Below are the code and all the weights of a small trained network. Each question names an input and a class and asks about switching units off, where a switched-off unit gives its printed mean instead of its output.

import numpy as np


def w(rows, s, z=0):
    codes = np.array(rows[::2]) - 128.0
    scale = np.full(codes.shape[1], s)
    scale[-1] = z or s
    return codes * scale


def f(y):
    return y / 2 * (1 + np.tanh(0.7978845608 * (y + 0.044715 * y**3)))


def log_softmax(a):
    a = a - a.max(-1, keepdims=True)
    return a - np.log(np.exp(a).sum(-1, keepdims=True))


def net(x, mask):
    res = np.array(x, float).reshape(1, 2) / 4 @ E
    y = f(res @ A[0][:, :-1].T + A[0][:, -1])
    res = res + np.where(mask, y, B[0][:, -1]) @ B[0][:, :-1]
    return log_softmax(res[-1] @ U[:, :-1].T + U[:, -1])


A, B = {}, {}
E = w([
[99,38,135,66,107,170,163,211,64,83,129,199],'x0',
[248,138,89,155,157,154,147,108,64,165,160,68],'x1',
],0.015)
A[0] = w([
[37,92,139,116,128,150,159,162,86,79,148,199,181],'N1',
[162,86,124,110,124,155,226,159,101,109,157,151,224],'N2',
[149,119,133,133,101,169,187,183,80,125,178,184,247],'N3',
[176,82,81,159,110,156,171,112,57,113,143,109,230],'N4',
[74,137,140,99,126,88,131,124,177,118,95,147,149],'N5',
[115,105,207,126,59,135,169,200,158,110,91,252,187],'N6',
[133,172,211,153,132,110,30,76,210,132,137,107,253],'N7',
[153,209,107,131,148,93,48,92,198,162,155,73,160],'N8',
],0.011,0.0043)
B[0] = w([
[86,109,159,75,132,47,93,134,127,98,138,126,247],'N1',
[180,53,113,63,143,11,199,139,164,123,127,87,220],'N2',
[152,170,102,60,189,66,135,120,227,139,252,68,224],'N3',
[182,140,97,101,157,101,188,194,187,145,163,9,223],'N4',
[132,155,145,176,116,128,45,209,113,67,88,119,190],'N5',
[160,123,162,93,103,109,17,112,107,74,135,181,251],'N6',
[103,152,13,191,33,199,114,222,106,134,15,134,231],'N7',
[117,197,80,140,76,95,150,140,131,194,75,145,250],'N8',
],0.011,0.019)
U = w([
[92,71,83,119,107,128,155,125,148,55,170,60,97],'0',
[87,78,166,180,67,133,74,172,121,52,92,182,189],'1',
[219,110,159,71,223,84,175,142,181,77,177,36,216],'2',
[58,119,208,161,176,163,169,95,73,109,181,122,4],'3',
[119,167,80,231,46,114,147,149,148,194,102,148,168],'4',
[141,143,172,122,233,164,178,92,107,81,138,210,2],'5',
[129,107,254,52,118,70,87,125,145,67,166,171,79],'6',
],0.0086,0.0023)

Each question gives the input, the list of numbers given to net, and the class t.
The units are the neurons (one row each of A and B). Each row of codes is followed by its name. A weight is (code - 128) times the scale printed after its matrix; where a second scale follows, it is the last column's (A, B and U).
mask holds one flag per neuron, in row order. A switched-off neuron (its flag False) gives its mean, the last column of its row in B, instead of its output. The means were averaged over made-up inputs and are rounded, as every weight is.
A unit's drop is (log p(t) with every unit on - log p(t) with that unit switched off) / (log p(t) with every unit on - log p(t) with every unit switched off).
most important unit: the unit with the biggest drop
top k neurons: the k neurons with the biggest drops, biggest first
drop when u is switched off: that unit's drop, to one decimal
input [1,-6], class 1: most important unit -> N3
input [-1,-2], class 1: top 2 neurons -> [N8, N4]
input [0,-3], class 1: top 2 neurons -> [N3, N2]
input [4,-1], class 6: top 2 neurons -> [N6, N4]
input [1,-8], class 1: top 2 neurons -> [N3, N5]
input [5,-1], class 6: top 2 neurons -> [N6, N1]
input [-1,-1], class 4: top 2 neurons -> [N6, N1]
input [-3,-6], class 1: top 2 neurons -> [N5, N4]
input [-4,-5], class 4: drop when N6 is switched off -> 0.0
input [0,-6], class 1: drop when N3 is switched off -> 0.1
input [2,-3], class 6: drop when N7 is switched off -> 0.3
